Where the symbols take the objects:
Lan α Ged
Lan χ Fas
Lan γ Dov
Lan τ Som
Lan θ Pim
Lan ξ Daf
Dus α Bet
Dus χ Sur
Dus γ Sem
Dus τ Ged
Dus θ Tum
Dus ξ Leg
Bab α Ris
Bab χ Lun
Bab γ Tet
Bab τ Gov
Bab θ Bif
Bab ξ Taz
Lal α Zin
Lal χ Pil
Lal γ Kuz
Lal τ Vul
Lal θ Suk
Lal ξ Lon
Nek α Keb
Nek χ Rif
Nek γ Suk
Nek τ Rav
Nek θ Gev
Nek ξ Mef
Nus α Tar
Nus χ Pim
Nus γ Pib
Nus τ Dit
Nus θ Daf
Nus ξ Som
Kur α Lan
Kur χ Dit
Kur γ Gev
Kur τ Pib
Kur θ Tuz
Kur ξ Dov
Goz α Sem
Goz χ Som
Goz γ Rif
Goz τ Dov
Goz θ Dit
Goz ξ Tuz
Zur α Rog
Zur χ Suk
Zur γ Bam
Zur τ Rok
Zur θ Lon
Zur ξ Vul
Sut α Gis
Sut χ Rav
Sut γ Rok
Sut τ Suk
Sut θ Ges
Sut ξ Pil
Gev α Dov
Gev χ Keb
Gev γ Rog
Gev τ Gis
Gev θ Big
Gev ξ Per
Bof α Rok
Bof χ Suz
Bof γ Pir
Bof τ Tur
Bof θ Rup
Bof ξ Fiv
Rup α Lal
Rup χ Rok
Rup γ Niz
Rup τ Bam
Rup θ Miv
Rup ξ Kuz
Leg α Duz
Leg χ Das
Leg γ Pim
Leg τ Dus
Leg θ Rik
Leg ξ Mim
Tur α Nis
Tur χ Kuz
Tur γ Zil
Tur τ Tal
Tur θ Bam
Tur ξ Bof
Rog α Per
Rog χ Mef
Rog γ Vul
Rog τ Pil
Rog θ Rav
Rog ξ Ges
Ded α Bam
Ded χ Tur
Ded γ Bug
Ded τ Pir
Ded θ Far
Ded ξ Nal
Dov α Daf
Dov χ Nus
Dov γ Per
Dov τ Kur
Dov θ Dur
Dov ξ Goz
Zil α Bof
Zil χ Far
Zil γ Lun
Zil τ Baz
Zil θ Nal
Zil ξ Pir
Duf α Fud
Duf χ Gov
Duf γ Das
Duf τ Tet
Duf θ Mur
Duf ξ Nud
Bam α Vul
Bam χ Nis
Bam γ Nal
Bam τ Fiv
Bam θ Suz
Bam ξ Rup
Ker α Gov
Ker χ Zaf
Ker γ Tum
Ker τ Duz
Ker θ Duf
Ker ξ Mep
Ges α Rif
Ges χ Gis
Ges γ Lal
Ges τ Rog
Ges θ Nek
Ges ξ Zin
Fud α Sud
Fud χ Bug
Fud γ Nud
Fud τ Taz
Fud θ Lun
Fud ξ Bif
Big α Dur
Big χ Dov
Big γ Rav
Big τ Rif
Big θ Pib
Big ξ Nif
Dem α Far
Dem χ Ded
Dem γ Fud
Dem τ Ris
Dem θ Zil
Dem ξ Sud
Nuv α Zil
Nuv χ Dem
Nuv γ Mur
Nuv τ Bif
Nuv θ Bug
Nuv ξ Lun
Tuz α Pim
Tuz χ Lan
Tuz γ Big
Tuz τ Goz
Tuz θ Nus
Tuz ξ Dur
Dit α Fas
Dit χ Sem
Dit γ Keb
Dit τ Dur
Dit θ Lan
Dit ξ Nus
Rok α Pil
Rok χ Vip
Rok γ Fiv
Rok τ Nis
Rok θ Lal
Rok ξ Zur
Gov α Bug
Gov χ Nuv
Gov γ Mep
Gov τ Pof
Gov θ Fud
Gov ξ Bab
Fas α Rik
Fas χ Leg
Fas γ Nus
Fas τ Lod
Fas θ Ged
Fas ξ Tar
Mur α Lun
Mur χ Fud
Mur γ Duz
Mur τ Zaf
Mur θ Bab
Mur ξ Pof
Tum α Mep
Tum χ Bet
Tum γ Fas
Tum τ Mim
Tum θ Das
Tum ξ Rik
Nal α Rup
Nal χ Bof
Nal γ Ris
Nal τ Ded
Nal θ Tal
Nal ξ Niz
Rav α Nif
Rav χ Per
Rav γ Vip
Rav τ Zin
Rav θ Gis
Rav ξ Nek
Som α Mup
Som χ Lod
Som γ Kur
Som τ Nus
Som θ Sem
Som ξ Lan
Miv α Suk
Miv χ Lal
Miv γ Tur
Miv τ Suz
Miv θ Zur
Miv ξ Nis
Gis α Kur
Gis χ Nif
Gis γ Pil
Gis τ Mef
Gis θ Rif
Gis ξ Gev
Ged α Gen
Ged χ Rik
Ged γ Daf
Ged τ Mup
Ged θ Mim
Ged ξ Dus
Zaf α Nuv
Zaf χ Taz
Zaf γ Bet
Zaf τ Nud
Zaf θ Gov
Zaf ξ Mur
Nis α Sut
Nis χ Lon
Nis γ Bof
Nis τ Miv
Nis θ Vul
Nis ξ Rok
Vul α Ges
Vul χ Sut
Vul γ Rup
Vul τ Zur
Vul θ Vip
Vul ξ Lal
Suz α Vip
Suz χ Vul
Suz γ Tal
Suz τ Kuz
Suz θ Rok
Suz ξ Miv
Tet α Taz
Tet χ Pof
Tet γ Sur
Tet τ Mep
Tet θ Zaf
Tet ξ Duf
Mim α Ker
Mim χ Gen
Mim γ Lod
Mim τ Leg
Mim θ Sur
Mim ξ Tum
Pib α Som
Pib χ Dur
Pib γ Gis
Pib τ Keb
Pib θ Goz
Pib ξ Kur
Baz α Tur
Baz χ Niz
Baz γ Nuv
Baz τ Sud
Baz θ Ded
Baz ξ Zil
Bif α Baz
Bif χ Ris
Bif γ Zaf
Bif τ Fud
Bif θ Ses
Bif ξ Nuv
Lod α Tum
Lod χ Dus
Lod γ Dit
Lod τ Pim
Lod θ Mup
Lod ξ Fas
Pim α Mim
Pim χ Ged
Pim γ Dur
Pim τ Sem
Pim θ Tar
Pim ξ Lod
Far α Suz
Far χ Bam
Far γ Sud
Far τ Niz
Far θ Bof
Far ξ Tal
Nif α Dit
Nif χ Goz
Nif γ Nek
Nif τ Big
Nif θ Kur
Nif ξ Keb
Keb α Nus
Keb χ Tuz
Keb γ Mef
Keb τ Nif
Keb θ Dov
Keb ξ Pib
Sem α Leg
Sem χ Mup
Sem γ Tuz
Sem τ Daf
Sem θ Fas
Sem ξ Pim
Sud α Tal
Sud χ Nal
Sud γ Bif
Sud τ Dem
Sud θ Pir
Sud ξ Baz
Nud α Bif
Nud χ Bab
Nud γ Gen
Nud τ Duf
Nud θ Pof
Nud ξ Zaf
Mup α Das
Mup χ Tum
Mup γ Lan
Mup τ Tar
Mup θ Leg
Mup ξ Ged
Daf α Dus
Daf χ Tar
Daf γ Goz
Daf τ Lan
Daf θ Lod
Daf ξ Sem
Gen α Zaf
Gen χ Tet
Gen γ Dus
Gen τ Das
Gen θ Ker
Gen ξ Bet
Zin α Big
Zin χ Gev
Zin γ Lon
Zin τ Ges
Zin θ Mef
Zin ξ Rav
Suk α Mef
Suk χ Zin
Suk γ Nis
Suk τ Vip
Suk θ Rog
Suk ξ Sut
Mef α Pib
Mef χ Big
Mef γ Sut
Mef τ Nek
Mef θ Per
Mef ξ Gis
Das α Nud
Das χ Mep
Das γ Ged
Das τ Sur
Das θ Duz
Das ξ Gen
Per α Goz
Per χ Pib
Per γ Ges
Per τ Gev
Per θ Nif
Per ξ Rif
Taz α Dem
Taz χ Ses
Taz γ Duf
Taz τ Bab
Taz θ Nuv
Taz ξ Fud
Rif α Tuz
Rif χ Kur
Rif γ Zin
Rif τ Per
Rif θ Keb
Rif ξ Big
Duz α Pof
Duz χ Nud
Duz γ Mim
Duz τ Bet
Duz θ Tet
Duz ξ Ker
Vip α Nek
Vip χ Ges
Vip γ Miv
Vip τ Lon
Vip θ Pil
Vip ξ Suk
Lon α Rav
Lon χ Rog
Lon γ Suz
Lon τ Lal
Lon θ Sut
Lon ξ Vip
Dur α Lod
Dur χ Daf
Dur γ Nif
Dur τ Tuz
Dur θ Som
Dur ξ Dit
Tal α Miv
Tal χ Rup
Tal γ Baz
Tal τ Far
Tal θ Fiv
Tal ξ Tur
Ses α Ded
Ses χ Baz
Ses γ Gov
Ses τ Lun
Ses θ Dem
Ses ξ Bug
Rik α Tet
Rik χ Duz
Rik γ Tar
Rik τ Tum
Rik θ Gen
Rik ξ Sur
Bug α Nal
Bug χ Zil
Bug γ Bab
Bug τ Ses
Bug θ Sud
Bug ξ Ris
Niz α Kuz
Niz χ Fiv
Niz γ Dem
Niz τ Nal
Niz θ Tur
Niz ξ Far
Pir α Fiv
Pir χ Tal
Pir γ Ses
Pir τ Zil
Pir θ Niz
Pir ξ Ded
Tar α Sur
Tar χ Mim
Tar γ Som
Tar τ Fas
Tar θ Dus
Tar ξ Mup
Kuz α Lon
Kuz χ Zur
Kuz γ Far
Kuz τ Rup
Kuz θ Nis
Kuz ξ Suz
Ris α Niz
Ris χ Pir
Ris γ Taz
Ris τ Bug
Ris θ Baz
Ris ξ Dem
Bet α Mur
Bet χ Duf
Bet γ Leg
Bet τ Gen
Bet θ Mep
Bet ξ Duz
Pil α Gev
Pil χ Nek
Pil γ Zur
Pil τ Sut
Pil θ Zin
Pil ξ Rog
Lun α Pir
Lun χ Sud
Lun γ Pof
Lun τ Nuv
Lun θ Ris
Lun ξ Ses
Mep α Bab
Mep χ Mur
Mep γ Rik
Mep τ Ker
Mep θ Nud
Mep ξ Tet
Fiv α Zur
Fiv χ Miv
Fiv γ Ded
Fiv τ Bof
Fiv θ Kuz
Fiv ξ Bam
Sur α Duf
Sur χ Ker
Sur γ Mup
Sur τ Rik
Sur θ Bet
Sur ξ Das
Pof α Ses
Pof χ Bif
Pof γ Ker
Pof τ Mur
Pof θ Taz
Pof ξ Gov

In the rows, 146 means zero.

The rows follow the links: the fewer symbols apart two objects are, the more alike their rows tend to be.

Each row is also shifted at random along 3 hidden directions that mean nothing.

Some objects, each with a row of numbers:
Lon
165	141	159	140	135	132	156	166	146	142	132	142	163	140	138	180	127	166	158	115	157	142	134	168	151	145	165	141	145	163	151	146	149	160	145	167	153	139	135	178	179	164	137	166	142	126	154	139	153	124	138	140	168	122	143	157	159	172	153	144	145	146	148	154	156	153	147
Dur
102	154	142	127	151	152	153	133	161	139	155	155	132	132	146	140	154	155	129	149	155	136	154	137	126	143	139	175	128	142	156	136	113	150	141	147	163	152	166	164	131	150	131	156	153	165	140	143	146	162	140	137	145	148	127	141	154	139	153	153	147	146	158	124	157	134	142
Bab
122	145	148	175	143	147	139	141	122	150	150	151	157	159	142	126	160	122	146	167	138	167	149	132	152	155	141	122	166	133	138	150	171	138	146	128	130	132	132	108	134	129	159	120	142	138	143	163	143	153	148	149	141	156	172	136	139	142	119	148	142	140	128	157	129	154	153
Vip
96	140	156	146	140	148	163	161	146	150	124	146	160	149	138	179	131	166	157	122	164	144	135	164	150	142	151	136	142	163	154	153	149	158	147	164	150	125	136	171	173	168	136	163	141	130	164	136	150	131	128	137	159	130	145	151	167	173	139	146	163	141	142	152	155	155	143
Mef
88	143	151	128	153	152	158	142	172	152	129	148	146	149	147	168	142	158	145	130	157	129	154	158	150	135	137	161	130	169	158	163	133	162	157	173	159	158	159	170	163	158	132	168	145	164	151	131	148	144	139	150	132	151	126	149	146	151	159	131	170	146	164	129	162	137	149
Zin
102	149	164	139	131	125	158	162	138	129	143	153	169	124	128	172	132	162	147	116	161	143	140	158	136	154	170	150	143	153	157	134	137	163	134	163	162	134	140	181	171	163	132	166	144	123	142	148	153	128	138	126	182	118	146	151	161	173	144	149	132	142	148	146	161	150	154
Nud
164	157	151	177	144	149	149	136	114	131	148	160	159	154	133	133	164	129	142	165	151	171	157	126	135	158	149	123	160	130	153	146	166	137	126	117	140	116	131	117	124	137	141	120	152	132	150	172	145	162	134	124	157	145	172	129	154	147	100	156	152	131	118	147	139	151	151
Das
140	158	132	155	166	172	147	122	150	137	142	149	125	165	157	133	168	138	144	174	145	154	168	128	141	137	130	142	141	140	156	159	157	129	133	117	145	147	152	122	112	138	137	129	162	171	161	156	140	176	141	143	125	161	145	131	143	121	126	149	179	141	133	128	143	135	134
Mur
42	144	133	169	157	157	128	134	138	157	150	138	138	172	158	116	163	118	152	180	124	159	155	132	162	145	132	127	163	135	133	160	176	128	155	122	122	158	140	95	125	119	168	116	146	159	146	156	139	159	161	166	116	174	164	140	122	121	135	139	154	149	135	154	126	146	144
Nis
108	130	148	150	146	166	162	160	150	169	117	139	152	165	150	176	132	165	161	130	163	145	130	167	162	136	133	126	143	166	146	163	157	148	161	161	137	119	136	160	170	166	144	158	138	138	177	127	150	134	122	149	140	144	146	150	168	168	137	144	179	145	139	159	146	162	136
Baz
206	129	146	153	140	136	129	158	141	170	150	134	153	156	151	134	138	131	154	148	125	148	132	153	171	151	142	135	162	146	122	151	162	145	172	157	125	160	138	126	162	132	177	138	128	139	135	140	145	128	166	174	133	159	158	156	125	146	164	135	127	158	152	171	131	156	153
Gev
87	151	161	137	137	137	163	149	144	134	144	163	161	127	128	166	142	160	136	125	169	141	146	148	127	152	156	157	137	150	162	137	124	163	136	161	167	128	149	179	160	163	124	163	147	135	143	147	151	143	127	121	170	126	140	144	167	168	136	152	143	136	149	136	163	146	154
Dov
162	156	151	122	144	132	148	141	159	131	161	156	143	119	139	146	146	155	130	135	152	132	152	142	125	150	156	179	132	144	156	130	112	160	137	157	169	161	165	175	145	152	131	164	152	155	127	147	148	149	150	135	160	136	127	148	146	145	164	147	128	148	165	127	163	131	154
Zil
191	127	149	160	142	157	146	154	138	176	135	144	156	166	147	145	144	138	152	149	145	155	132	151	165	147	126	125	159	150	132	161	161	145	172	154	126	126	136	129	158	141	163	139	129	137	153	138	145	139	137	162	132	162	161	144	149	156	135	141	157	147	141	168	132	163	148
Rok
66	133	149	151	142	155	158	164	142	163	125	140	154	157	148	172	130	163	162	130	158	148	127	166	160	141	142	127	147	159	145	154	156	146	156	159	138	121	132	160	170	164	147	155	138	128	171	131	150	131	128	148	152	137	150	152	167	169	140	148	164	146	137	165	144	164	135
Dem
177	126	143	158	150	160	139	146	148	182	135	140	148	172	153	137	150	130	152	159	135	150	140	149	172	143	119	128	159	151	129	169	165	145	178	154	122	145	142	116	154	133	168	134	129	153	150	135	142	142	149	174	112	174	157	146	134	142	146	132	162	150	146	164	131	156	149
Zur
156	131	145	135	150	154	150	159	169	166	121	130	146	163	157	177	129	162	166	126	147	133	138	174	169	132	139	140	139	174	142	167	156	154	167	172	141	158	144	163	178	160	150	166	139	151	164	122	149	127	146	164	129	150	135	161	143	154	169	129	169	155	157	153	150	149	140
Miv
135	127	143	146	151	168	159	158	160	174	115	135	146	172	155	175	133	164	164	132	157	140	133	169	168	132	126	130	141	171	145	170	157	149	168	166	136	133	139	157	172	164	149	160	137	147	176	120	147	132	128	159	126	154	140	152	159	160	148	137	186	149	147	157	146	159	134
Ges
35	141	157	150	146	169	179	146	148	153	114	161	160	156	133	182	145	167	145	129	182	147	145	155	140	139	131	135	136	164	169	163	139	158	147	161	155	101	142	172	161	174	119	162	143	141	176	136	150	150	101	124	148	141	144	134	182	175	113	149	193	128	137	139	160	155	140
Sur
187	160	131	146	167	164	140	123	158	135	147	143	122	160	161	131	165	138	146	171	138	148	171	131	144	136	137	150	139	142	154	158	153	132	136	123	149	167	156	126	116	137	141	134	164	177	154	153	142	171	153	149	124	163	138	138	132	116	144	144	170	147	143	125	144	129	136
Lun
190	130	143	163	156	167	145	135	149	177	129	147	148	179	150	139	158	125	149	164	142	154	152	142	167	140	115	126	156	154	139	176	167	145	174	149	125	140	142	112	147	133	160	131	133	161	154	142	140	154	140	166	105	179	158	137	134	139	130	130	178	143	143	151	131	151	150
Lal
124	132	147	141	152	164	163	153	166	166	113	139	148	167	153	181	134	166	162	128	160	137	142	169	165	131	131	137	137	175	152	172	153	156	163	170	144	138	144	165	174	167	139	167	139	152	173	123	148	134	127	155	129	149	135	152	158	160	150	132	189	145	151	147	152	150	138
Tet
-3	151	131	169	158	160	130	132	134	146	155	139	132	168	160	115	164	121	152	183	125	162	156	128	154	146	136	128	161	130	135	153	175	121	145	109	127	154	140	96	114	122	165	113	153	158	149	161	139	164	160	158	125	167	163	139	128	118	133	149	151	147	129	153	125	145	139
Leg
161	166	130	137	157	140	127	136	152	122	169	138	120	137	160	122	155	141	144	165	126	143	161	134	138	143	159	164	141	133	145	132	143	130	128	121	152	183	157	136	115	132	149	136	164	164	135	157	142	160	173	149	144	146	135	150	126	115	166	153	126	155	149	134	145	129	139
Pil
168	144	158	135	141	134	157	159	158	140	129	145	160	140	138	180	131	163	155	116	156	136	143	165	149	142	160	150	138	168	155	151	143	165	147	174	160	151	145	179	179	165	133	171	144	139	150	138	152	127	141	141	158	129	136	157	151	166	158	136	151	146	157	142	161	144	152
Fiv
83	123	142	159	145	175	159	159	143	184	120	141	148	173	153	163	135	157	160	144	159	152	123	160	166	137	120	118	149	158	138	165	159	140	170	155	125	108	132	143	161	160	154	146	131	137	177	125	147	139	120	157	130	156	155	146	170	166	130	149	179	145	132	171	135	172	131
Sut
149	142	158	138	139	135	158	160	151	142	131	146	162	139	138	180	129	164	156	117	159	140	140	166	148	143	160	145	140	165	156	149	145	162	145	170	157	142	141	179	177	165	135	168	143	134	153	139	152	127	138	138	163	128	141	155	156	169	153	139	151	146	152	146	160	148	150
Niz
127	127	152	168	134	160	159	162	120	175	134	150	163	158	140	154	139	149	151	144	159	162	120	152	155	152	131	116	159	144	138	150	157	142	159	147	126	94	126	140	158	154	156	138	130	117	163	139	147	140	119	143	151	145	169	139	173	174	114	158	158	139	126	177	132	177	140

Start here and follow the symbols in turn, left to right. Where do you end up?
Answers are names.
225	128	150	152	140	145	144	163	143	171	137	138	156	156	149	155	131	147	158	137	142	146	127	162	166	147	140	132	156	154	132	152	157	148	168	161	130	138	135	144	169	148	164	148	130	133	151	132	146	127	146	164	141	151	154	154	147	159	153	141	144	154	147	170	137	162	146
τ γ ξ => Sud
154	132	150	146	139	143	149	168	146	161	132	134	153	152	150	169	124	159	165	126	146	144	125	168	163	143	151	133	150	159	136	150	157	149	159	163	137	141	134	159	175	158	157	156	136	128	156	131	150	123	145	157	151	136	148	160	152	163	158	144	146	152	148	167	143	162	141
θ γ => Fiv
156	130	149	149	133	132	136	174	136	163	150	129	156	145	150	151	125	150	163	132	134	147	118	165	166	151	157	132	159	148	124	139	159	143	161	157	131	147	131	148	172	146	171	148	132	119	143	135	150	116	159	163	157	136	156	163	143	159	166	147	118	158	147	180	134	167	143
χ χ α => Ges
152	142	152	177	145	159	150	137	124	155	138	157	159	166	138	135	163	127	144	165	150	167	152	134	149	152	131	120	162	139	146	160	169	142	149	130	131	115	133	111	136	136	149	123	142	140	154	160	143	159	129	140	136	161	172	129	151	151	104	146	164	133	126	154	132	154	152
χ α χ => Tur
198	133	153	169	138	152	149	150	126	167	139	152	164	160	138	141	150	134	146	152	150	162	137	144	156	154	132	121	162	142	139	155	161	147	161	145	129	114	132	124	151	139	158	133	131	132	150	150	146	144	132	149	139	158	170	138	153	159	119	146	153	137	132	165	134	162	154
χ γ α => Ded
185	164	154	128	137	128	151	143	142	118	171	160	146	107	133	140	147	156	125	139	157	140	149	135	112	157	166	177	135	130	158	116	110	154	121	144	174	146	159	175	133	152	128	158	157	141	127	156	150	152	145	121	181	123	135	143	158	151	150	162	114	142	154	129	162	137	152
α χ => Leg
132	156	152	179	137	136	141	143	107	128	160	157	163	144	133	127	159	125	142	165	142	174	152	128	137	164	161	123	167	123	145	136	168	136	124	115	138	122	127	114	128	131	150	118	151	122	139	178	144	154	147	127	167	138	178	134	148	148	107	160	127	134	118	158	134	153	154
α θ => Bug
195	161	153	171	138	133	140	141	114	120	159	155	159	141	135	130	158	128	143	160	140	167	157	128	136	162	166	131	164	126	149	135	166	138	122	118	144	135	132	122	128	133	147	123	155	129	137	177	146	154	151	127	168	136	171	136	143	143	117	158	126	136	125	148	139	147	154
ξ θ θ => Taz
93	140	159	150	139	152	170	158	141	147	122	154	165	147	134	183	135	167	153	120	174	147	137	161	143	144	149	133	141	162	161	151	146	158	142	161	154	110	135	177	170	171	127	163	143	127	167	138	153	136	115	124	165	128	147	145	177	178	125	149	169	135	138	151	158	159	143
θ χ α => Pib
116	155	144	116	147	126	134	143	165	132	170	144	133	118	149	133	144	150	134	142	133	127	150	143	133	148	160	185	134	140	144	125	116	152	143	155	164	186	168	166	142	142	146	159	152	161	117	145	147	144	171	151	155	141	123	157	128	132	187	145	111	159	173	130	157	129	154
θ χ ξ => Pim
155	160	142	141	153	168	166	128	147	130	149	167	135	135	139	142	162	161	125	156	172	148	158	126	114	145	135	163	127	134	168	135	115	142	123	130	167	116	159	163	116	158	116	149	161	158	157	152	146	176	115	115	155	141	135	128	177	146	117	166	167	131	137	121	159	140	136
γ θ α => Tar
104	127	145	154	137	143	138	170	136	172	145	130	152	155	153	146	128	149	163	140	136	150	118	162	168	149	145	128	160	147	122	144	161	138	164	154	125	138	131	139	165	146	173	144	131	124	150	133	146	122	153	166	147	145	158	158	147	157	158	149	132	157	143	182	130	169	140
χ γ α => Suz
223	166	145	159	151	147	146	131	131	118	153	155	144	144	142	135	162	139	141	162	147	160	165	128	130	151	155	142	148	133	158	141	155	137	117	115	153	139	142	132	119	140	132	131	163	148	148	171	144	165	145	126	157	140	153	134	149	135	121	157	149	136	129	133	147	138	144
θ τ θ => Tet
